[118  89 177 103  97  51 101 179 202 112 140 197 162 137 176] = rober
[ 94 112 116 125  76 103  85 149 112 128  94  96 129 103 122] = gopa
[166 122 141 123 150 170 121 114 168 129 136 179 115 157 184] = raruf
[110 140 197  92 107 121 106 148 163 128 101 165 145 147 157] = Bok
[146 161 112 163 126 159 141 116 107 137 116 102 114 128 141] = Bila
key -> tag
[149] -> q_981
[179] -> q_902
[176] -> q_806
[177] -> q_263
[180] -> q_408
[202] -> q_652
join rober 7: 
q_902
q: [166 122 141 123 150 170 121 114 168 129 136 179 115 157 184]
raruf
q: [146 161 112 163 126 159 141 116 107 137 116 102 114 128 141]
Bila
q: [112 140 197]
rober

[ 91 180 172 150  95 126 130 108 116 107 100 143 166 159] = rekib
[119 165 139 108 103 115 118 109 114  84 164 139 155 100] = lanep
[127 156 162 105 153 204 153 124 124  85 101 155 181 142] = Sifa
[173 136 123  61 186 132 118 109 139 107 139 105 122 116] = Gen
[127 156 162 105 153 204 153 124 140  70 136 122  96 103] = Nam
[123 134 148 123 137 174 168 171 126  98 184  81 131  90] = Zeton
[119  88  97 168 123 126  98 171 137 131 184 174  81 115] = pulo
step -1: [136]
[135]
start: [123 137 174 168 171 126  98 184  81 131]
Zeton, 3
start: [130 108 116]
rekib, 6
q: [119 165 139 108 103 115 118 109 114  84 164 139 155 100]
lanep
q: [131 184 174]
pulo
start: [119 165 139 108 103 115 118 109 114]
lanep, 0

[111 110 162 137 118 139  96 139 142 156 166 120 129 168 148 129 131  98
 145 159 165 132 160 137 148 124 112 125 141 138 146 137]  dulu
[111 110 162 137 118 139  96 139 142 156 166 120 129 168 148 129 131  98
 142 152 143 153 130 143 112 141 147 126 112 113 135 136]  Para
[118 139  96 139 143 139  96 139 142 156 166 120 129 168 148 129 131  98
 142 152 143 153 130 130 130 128 144 134 124 129 130 122]  givab
q: [111 110 162 137 118 139  96 139 142 156 166 120 129 168 148 129 131  98
 142 152 143 153 130 143 112 141 147 126 112 113 135 136]
Para
step -1: [120 129]
[119 128]
q: [111 110 162 137 118 139  96 139 142 156 166 120 129 168 148 129 131  98
 145 159 165 132 160 137 148 124 112 125 141 138 146 137]
dulu
q: [ 98 142 152 143 153 130 143 112 141]
Para
key -> tag
[128] -> q_647
[129] -> q_998
[113] -> q_779
join givab 29: 
q_998

[127 121 127 150 126  77 132] -> mefip
[126 129 132 132 128 125 126] -> lipon
[122 125 131 115 149 136 124] -> neke
[111 101 149  84 192 152 118] -> risi
[130 139 135 120 126 139 104] -> Nada
[125 112 129 105 178 153 120] -> Mel
[122 112  99 131 111 174 134] -> povil
[139 127 121 132 113 131 129] -> Nulez
[127 121 127 150 126  77 111] -> Ginep
[167 120 128 125 114 117 142] -> ronev
[185 120 127 129 110 110 145] -> bekon
q: [125 112 129 105 178 153 120]
Mel
q: [139 127 121 132 113 131 129]
Nulez

[124 122 119 129 147 147 177 166  99 120 165 139 110 130  94 122 142 126
  82 109  96 163 134 164 148 137 135 123 158  94 107 141 142 117 133 123
 106] = dut
[149 138 119 120 158 155 150 157 105 136 157 130 138  94 113  93 127 147
  96 111 101 143 141 151 125 140 143 124 147  97 122 140 124  93 125 133
 104] = doma
[156 144 105 123 145 152 167 155 111 118 174 125 135 107 103 110 145 130
 100 114  97 139 138 158 134 120 134 127 160  96 109 132 133 103 118 122
  87] = mopa
[169 149 115 108 141 141 108 135 126 128 148 117 168  88 140  79 133 151
 141 132 119  96 146 127 112 115 123 113 150 120 132 127 111  89  95 137
 114] = Ketu
[ 96 110 132 121 110 140 149 107 144 121 167 103 155 100 127 121 137 119
 117 127 107 125 122 125 129 117 133 138 144 121 108  89 135  95 107 123
  68] = godum
[136 125 138 120 167 152 131 179  86 129 149 144 128 109 120  79 130 160
 108 118 116 131 160 160 128 129 135 107 154  92 129 174 119 106 125 138
 146] = gide
[108 118 125 135  95 102 117  87 161 131  97 118 125 151 138 174 127 102
 152 139 153 122  99  97 117 108  95 129 107 133  89 144 121 135 138 118
 124] = Badu
q: [ 96 110 132 121 110]
godum
start: [158  94 107 141 142 117 133]
dut, 28
q: [115 123 113 150 120 132 127]
Ketu
q: [129 117 133 138 144 121 108  89 135  95 107]
godum
q: [ 96 109 132]
mopa

[112 123 150  73 100 125] : Mise
[ 92 131 140  83 103 131] : nen
[107 120 135  81 104 136] : mak
[ 96 119 140  78 103 131] : biri
[140 119  96  78 107 148] : gavof
[118 111 145  81 122 137] : vuve
[170 122 148 106 134 137] : limob
[157 148 138 108 129 112] : Kezi
q: [ 92 131 140  83 103 131]
nen
key -> tag
[122] -> q_40
[102] -> q_579
[129] -> q_908
[103] -> q_536
[92] -> q_212
[84] -> q_453
[83] -> q_983
join nen 4: 
q_536
step +1: [157 148]
[158 149]
step -1: [131 140  83 103]
[130 139  82 102]
q: [107 120 135  81 104 136]
mak
start: [ 96 119 140  78]
biri, 0
step -1: [148 138 108 129]
[147 137 107 128]

[125 141 108 150 176 198] -> Zep
[115 132 124 134 143 144] -> vaz
[141 125 108 153 160 200] -> raboz
[124 134 145 150 127 132] -> Vonel
start: [125 141]
Zep, 0
start: [124 134 143]
vaz, 2
step -1: [134 145 150]
[133 144 149]

[138 115 122 103 135 136 177] : Buk
[131 108 102 122 140 126 154] : Kikof
[100 110  92 111 127 114 128] : roze
[121 158 123 117 107 172 110] : Zug
[ 97 122 131 145 106 124 135] : zud
[ 85 117 147 148 119 120 128] : mazar
[104 155 141 122 137 123 112] : Tekur
[131 108 102 122 137 126 154] : dedos
[127 125  56 186 154 120 125] : vof
[126 133 128 134  99 198 105] : Sef
q: [131 108 102 122 140 126 154]
Kikof
key -> tag
[115] -> q_599
[154] -> q_363
[117] -> q_410
[108] -> q_62
[125] -> q_129
[133] -> q_359
[122] -> q_508
join vof 1: 
q_129

[134  97 109 109  91 161 125  79 119 139 148 136 170 101 134 181 147]  lop
[181 138 196 129 149  96 183 158 112  84  99 160 126 109 164 111 179]  lerin
[134  97 109 109  91 161 125  79 119 139 148 162 103 106 179 187 155]  mez
step -1: [136]
[135]
key -> tag
[103] -> q_442
[171] -> q_800
[104] -> q_160
[169] -> q_815
[126] -> q_236
[119] -> q_668
[170] -> q_568
join lop 12: 
q_568

[131 103 172 134 127 156 128]  tese
[113 138 175 111 122  96 113]  lazep
[124 135 160 164 128  97  67]  kufog
[138 168  89 120 129  74  84]  Rup
[129 124 175 126 154  90 103]  gobub
key -> tag
[103] -> q_720
[90] -> q_290
[124] -> q_550
[97] -> q_229
[91] -> q_620
[96] -> q_726
[89] -> q_79
join gobub 5: 
q_290
q: [131 103 172 134 127 156 128]
tese
step +1: [126]
[127]
step -1: [138]
[137]

[187  70 191 115 140 121] : Nopo
[ 64  86 133  89  87 166] : kamat
[116 133 159 131 170 191] : fen
[115  87 172  74 172 139] : nerev
step -1: [ 70 191]
[ 69 190]
q: [ 64  86 133  89  87 166]
kamat
step +1: [116]
[117]
Table of tags by key:
[133] -> q_335
[87] -> q_886
[74] -> q_341
[70] -> q_428
join nerev 1: 
q_886
step -1: [159 131 170]
[158 130 169]

[120 114  98 100 136 121 117 129 125 124 127 116 144 122] -> Gif
[140 128 133 134 128 130 130 128 131 129 144 135 152 135] -> luk
[133 136 136 137 133 126 126 122 127 125 132 136 157 130] -> lasel
[139 124 195 183 132 126 123 125 118 131 128 144 108 142] -> koro
[120 135  49  64 130 131 126 118 128 125 123 119 150 114] -> zupi
[111 131 116 122 114 133 131 104 125 136 108 116 104 118] -> zom
[137 133  89  92 127 130 135 134 133 127 139 134 105 139] -> Vubir
[149 100 136 114  98 141 137 149 129 135 152 148 130 154] -> lopun
q: [131 126 118 128 125 123]
zupi
q: [114  98 100 136]
Gif

[138 111 100 144  88 147 134 171 101  89 126  82 134 152 153 147 123 171
 153]  gefi
[117  71 172 161  83 142 162  77  73  82  65  81  96 151 155  89 110  71
 172]  ginov
[142 114 101 148  91 130 151 138 104  95 114  96 144 123  96 132 136 129
 131]  Mav
[ 99 105 123 106 100  96 114 111 124 106 109 126 117 124 119 122 117 117
 104]  likab
[ 68  77 140  88  77  61 126 101 148  74  89 153 134 171 147 153 152 123
  82]  vugek
[107 107 130 116 106 111 116 107 115 113 108 118 110 120 123 112 110 109
 118]  tugal
q: [ 61 126 101 148  74  89 153 134 171 147 153]
vugek
start: [153 134 171 147 153 152 123  82]
vugek, 11
key -> tag
[100] -> q_941
[99] -> q_187
[101] -> q_433
join gefi 2: 
q_941
q: [111 100 144  88]
gefi

[108 133  92 192 113] -> gor
[171 164 109 118 158] -> gotu
[110 106 115 106  80] -> lutol
tags:
[110] -> q_676
[118] -> q_42
[192] -> q_172
[105] -> q_4
[119] -> q_506
[193] -> q_269
[106] -> q_15
join lutol 3: 
q_15
q: [110 106 115 106  80]
lutol
step +1: [171]
[172]
q: [108 133  92 192 113]
gor
step -1: [106]
[105]

[165 114 167 140 111 131 140  83 130 158 159 105 133 113  80 125  94 165
 133 168 153 130 155 181 130  94 159 165 142  86 112 134 105 149 132 121
 187 108 144 156  84 113 119 123 138 131 118 105 168 139 120] = fisas
[144 154 132 101 137  73 123 119 122 128 114 146 127 167 121 138 153 130
 147 141 100 104 105  74 127  75  96  90  94 116 124 103 135 142  86  95
 134 130 137 146 120 176 123 147 148 161 124 141 111 129 129] = bisum
[143 120 172 149 119 137 123  73 143 170 181 116 119 110  87 119  94 163
 127 167 135 134 154 177 106  82 145 158 137  96 109 138 104 165 142 107
 196 106 149 145  88 113 124 122 126 120 113 109 167 147 135] = gona
[143 120 172 149 119 137 123  73 143 170 181 116 119 110  87 119  94 173
 127 167 135 134 154 177 106  82 145 158 137  96 109 138 104 165 142 107
 196 106 149 145  88 126 124 122 126 120 113 109 167 147 135] = kogot
tags:
[126] -> q_700
[173] -> q_369
[138] -> q_750
join kogot 44: 
q_700
q: [143 120 172 149 119 137 123  73 143 170 181 116 119 110  87 119  94 173
 127 167 135 134 154 177 106  82 145 158 137  96 109 138 104 165 142 107
 196 106 149 145  88 126 124 122 126 120 113 109 167 147 135]
kogot
q: [143 120 172 149 119 137 123  73 143 170 181 116 119 110  87 119  94 163
 127 167 135 134 154 177 106  82 145 158 137  96 109 138 104 165 142 107
 196 106 149 145  88 113 124 122 126 120 113 109 167 147 135]
gona

[179 105 116 187 107 139  89 136 184 148 160 136  71 106 117 165 109 159
 167 132 151 195 113 136 125 119 118 141 157 196 119] : vovon
[179 105 116 187 107 139  89 136 184 148 160 136  71 106 117 165 109 163
 185 147  87 161 190 121 139 154 144 151 167 150 181] : Ved
[107 136  89 139 116 105 187 179 117 119 125 126 145  69 154 139 132 120
  75 112 153 145 134 143 126 106 194 145 101 136 124] : vekin
step +1: [139]
[140]
q: [107 136  89 139 116 105 187 179 117 119 125 126 145  69 154 139 132 120
  75 112 153 145 134 143 126 106 194 145 101 136 124]
vekin
tags:
[141] -> q_756
[151] -> q_857
[113] -> q_827
[142] -> q_758
join vovon 27: 
q_756
q: [179 105 116 187 107 139  89 136 184 148 160 136  71 106 117 165 109 163
 185 147  87 161 190 121 139 154 144 151 167 150 181]
Ved

[102 138 116 134 141 100 116 102 127 144 145 113 156 153 126 120 132 166
  60]  nop
[102 138 116 134 141 100 116 102 127 144 145 113 156 153 126  99 132  60
 166]  bupul
[ 96 181 121  88 116 158 120 158 156 178 124 133 104 143 116 128 127 127
 178]  gan
[114 119 118 127 116 158 175 170 126  99  84 116 167 107 133 143 130 105
 110]  fem
Table of tags by key:
[153] -> q_774
[107] -> q_955
[152] -> q_952
[59] -> q_852
[60] -> q_883
[154] -> q_960
join bupul 13: 
q_774
q: [114 119 118 127 116 158 175 170 126  99  84 116 167 107 133 143 130 105
 110]
fem
start: [132 166  60]
nop, 16
q: [102 138 116 134 141 100 116 102 127 144 145 113 156 153 126  99 132  60
 166]
bupul
q: [132 166  60]
nop

[170 132  89 173  67 116]  nalib
[ 90 137 174 173 199 148]  nef
[191 181 122 173  82 130]  lebot
[171 132  89 173  68 115]  fuf
[203 177 105 173  60 125]  Dape
[109 149 171 173 186 145]  pubo
q: [ 90 137 174 173 199 148]
nef
step -1: [173]
[172]
q: [109 149 171 173 186 145]
pubo

[136 135 110 108  51 151 146  55] : Ran
[ 72 137 123 107  95 151 176  71] : Zene
[135 136 126 133 120 148 133 129] : noka
start: [ 72 137 123 107  95 151]
Zene, 0
key -> tag
[109] -> q_457
[111] -> q_111
[110] -> q_439
[146] -> q_297
[123] -> q_638
[108] -> q_394
join Ran 2: 
q_439
step -1: [108  51 151 146]
[107  50 150 145]
q: [ 72 137 123 107  95 151 176  71]
Zene
q: [135 136 126 133 120 148 133 129]
noka
start: [135 136]
noka, 0

[127 126 126 126 127] = Belo
[124 125 120 125 128] = dakig
[ 99 110  85 110  76] = Miko
[127 128 124 129 128] = maf
[129 129 129 129 127] = pemi
[83 80 51 80 49] = bamud
[92 93 76 93 60] = gofo
step +1: [ 99 110  85 110]
[100 111  86 111]
q: [127 128 124 129 128]
maf

[142 111 125 165 126 140 166 137 144 128 114 104] -> pago
[153 158  90 157 102 151 121 128 113 172  86  57] -> razok
[153 158  90 157 102 151 152 112 129 142 130 139] -> duduv
step +1: [111 125]
[112 126]
key -> tag
[166] -> q_310
[140] -> q_979
[150] -> q_797
[151] -> q_714
[141] -> q_931
join pago 5: 
q_979

